Below is a small trained network, with its code and all its weights. Each question gives an input and a class and asks what happens when units are switched off, that is, made to give their printed mean instead of their output.

import numpy as np


def w(rows, s, z=0):
    codes = np.array(rows[::2]) - 128.0
    scale = np.full(codes.shape[1], s)
    scale[-1] = z or s
    return codes * scale


def f(y):
    return np.maximum(y, 0)


def log_softmax(a):
    a = a - a.max(-1, keepdims=True)
    return a - np.log(np.exp(a).sum(-1, keepdims=True))


def net(x, mask):
    res = np.array(x, float).reshape(1, 4) / 4 @ E
    y = f(res @ A[0][:, :-1].T + A[0][:, -1])
    res = res + np.where(mask, y, B[0][:, -1]) @ B[0][:, :-1]
    return log_softmax(res[-1] @ U[:, :-1].T + U[:, -1])


A, B = {}, {}
E = w([
[111,37,188,58,129,117,136,115,2,136,156],'x0',
[225,102,151,15,143,209,84,77,142,54,123],'x1',
[176,111,117,166,186,58,16,160,68,92,72],'x2',
[198,139,206,227,62,88,114,60,116,125,172],'x3',
],0.0084)
A[0] = w([
[172,64,123,135,209,97,20,172,32,120,78,61],'n1',
[170,105,204,199,103,76,96,90,116,132,155,26],'n2',
[170,74,175,100,205,206,82,81,151,94,82,24],'n3',
[97,131,121,178,166,86,147,174,126,164,135,27],'n4',
[32,129,75,210,126,33,185,187,84,180,145,107],'n5',
[232,132,203,154,92,109,157,121,154,108,165,50],'n6',
[68,82,43,65,159,121,136,134,90,95,106,205],'n7',
[71,62,143,149,166,95,164,151,92,159,160,52],'n8',
[174,163,85,199,194,82,44,175,170,73,30,74],'n9',
[205,178,107,107,108,167,110,146,187,120,95,149],'n10',
[102,111,86,90,185,83,87,149,120,126,74,42],'n11',
[176,215,66,115,134,153,124,164,192,72,111,63],'n12',
[129,201,84,198,128,149,138,150,242,111,52,90],'n13',
[180,157,131,158,131,149,54,97,219,165,92,76],'n14',
[238,115,146,62,191,202,112,92,117,52,123,84],'n15',
[99,27,194,100,186,65,91,150,56,146,135,51],'n16',
[62,166,113,170,122,75,115,144,92,152,128,10],'n17',
[103,108,192,24,97,147,117,117,18,90,181,1],'n18',
[107,152,78,52,194,118,142,189,120,176,75,88],'n19',
[83,90,107,95,191,142,142,176,142,87,102,11],'n20',
[95,121,77,67,190,224,175,186,153,153,104,100],'n21',
[210,117,164,35,97,157,74,39,188,94,132,117],'n22',
[51,133,124,72,67,254,221,84,227,183,197,55],'n23',
[134,63,163,69,110,151,178,127,31,106,188,228],'n24',
[148,151,138,169,82,107,132,141,126,117,134,213],'n25',
[181,121,122,61,130,182,152,83,160,62,62,66],'n26',
[70,133,112,61,216,199,105,214,133,86,64,55],'n27',
[115,59,105,112,158,153,129,196,149,150,98,37],'n28',
[193,100,166,183,79,148,87,61,115,68,243,56],'n29',
],0.0074,0.0056)
B[0] = w([
[52,49,155,217,192,92,209,65,48,51,209,226],'n1',
[249,228,184,95,33,21,194,65,159,78,45,182],'n2',
[143,47,142,111,152,42,123,201,157,194,163,187],'n3',
[192,66,111,58,197,28,113,207,156,173,164,161],'n4',
[170,43,129,57,200,101,60,233,204,222,104,241],'n5',
[209,182,165,118,96,61,174,91,125,100,53,176],'n6',
[140,157,132,107,91,129,114,69,152,93,22,228],'n7',
[147,112,56,41,163,123,108,170,147,157,190,163],'n8',
[30,83,98,217,208,109,229,64,53,42,218,218],'n9',
[105,133,36,65,185,177,63,143,131,172,141,194],'n10',
[175,161,190,154,54,72,181,101,80,71,89,167],'n11',
[80,234,51,28,137,186,63,89,105,102,200,186],'n12',
[128,198,49,5,126,211,70,147,82,94,181,222],'n13',
[178,204,61,29,136,174,120,124,78,84,143,179],'n14',
[151,20,147,119,201,66,64,196,182,213,128,230],'n15',
[105,207,24,33,159,207,62,99,103,72,215,193],'n16',
[146,61,149,76,179,65,138,203,197,180,187,162],'n17',
[89,197,43,14,112,194,91,116,149,90,234,195],'n18',
[176,189,172,122,93,61,150,166,130,125,57,197],'n19',
[226,163,175,146,88,43,157,160,83,63,133,161],'n20',
[203,164,176,115,86,62,171,125,126,112,42,223],'n21',
[145,39,114,155,206,53,113,210,153,204,123,230],'n22',
[20,64,161,254,188,58,242,58,27,48,192,255],'n23',
[108,206,19,36,175,236,77,93,79,94,118,244],'n24',
[126,133,89,61,137,101,72,102,110,150,48,192],'n25',
[138,68,116,140,177,55,130,196,139,200,147,194],'n26',
[202,186,179,125,72,60,127,102,154,126,63,213],'n27',
[217,188,201,114,41,50,174,169,113,67,123,155],'n28',
[219,192,178,125,95,59,150,90,162,108,36,196],'n29',
],0.0066,0.0099)
U = w([
[145,33,128,123,162,89,98,212,198,254,142,3],'0',
[126,217,33,78,113,192,92,116,125,105,199,1],'1',
[215,198,199,155,46,66,178,92,154,104,12,17],'2',
[52,53,141,234,153,93,232,64,69,56,227,84],'3',
[96,129,71,150,143,163,100,83,128,146,63,251],'4',
],0.0094,0.0076)

Each question gives the input, the list of numbers given to net, and the class t.
The units are the neurons (one row each of A and B). Each row of codes is followed by its name. A weight is (code - 128) times the scale printed after its matrix; where a second scale follows, it is the last column's (A, B and U).
mask holds one flag per neuron, in row order. A switched-off neuron (its flag False) gives its mean, the last column of its row in B, instead of its output. The means were averaged over made-up inputs and are rounded, as every weight is.
A unit's drop is (log p(t) with every unit on - log p(t) with that unit switched off) / (log p(t) with every unit on - log p(t) with every unit switched off).
The circuit of an input: a set's keep is (log p(t) with only the set's units on - log p(t) with every unit switched off) / (log p(t) with every unit on - log p(t) with every unit switched off). Starting from the 12 units with the biggest drops (on a tie, the unit counted first), units are removed one at a time, each time the one whose removal leaves the highest keep (on an exact tie, the one counted first), for as long as the keep stays at least 0.8.
circuit, biggest first: the units of the circuit, biggest drop first
most important unit: the unit with the biggest drop
top k neurons: the k neurons with the biggest drops, biggest first
drop when u is switched off: that unit's drop, to one decimal
input [-8,0,-5,8], class 1: circuit, biggest first	[n13]
input [2,3,-2,-4], class 2: circuit, biggest first	[n21 n27]
input [-8,-2,7,-7], class 1: top 2 neurons	[n13 n12]
input [-2,2,8,-5], class 3: top 2 neurons	[n9 n1]
input [-5,6,0,-6], class 0: top 4 neurons	[n15 n26 n10 n22]
input [-3,7,8,1], class 3: top 3 neurons	[n9 n1 n5]
input [7,7,5,-5], class 0: top 3 neurons	[n15 n3 n22]
input [-5,-6,7,0], class 3: top 4 neurons	[n9 n15 n1 n22]
input [6,6,5,1], class 0: top 2 neurons	[n15 n22]
input [-5,5,6,-3], class 3: top 2 neurons	[n9 n1]
input [-3,-6,-7,-4], class 3: top 2 neurons	[n23 n15]
input [6,-3,-6,-5], class 1: top 2 neurons	[n24 n1]
input [0,-2,6,-6], class 2: top 2 neurons	[n23 n27]
input [2,-8,-2,6], class 0: most important unit	n5
input [2,-5,5,6], class 2: top 3 neurons	[n2 n23 n15]
input [3,3,5,2], class 3: top 2 neurons	[n1 n5]
input [-5,0,-6,-8], class 2: drop when n21 is switched off	0.2
input [1,1,-7,-6], class 3: drop when n6 is switched off	0.2
input [4,4,8,-1], class 3: drop when n1 is switched off	1.1
input [5,-6,4,7], class 2: circuit, biggest first	[n2]
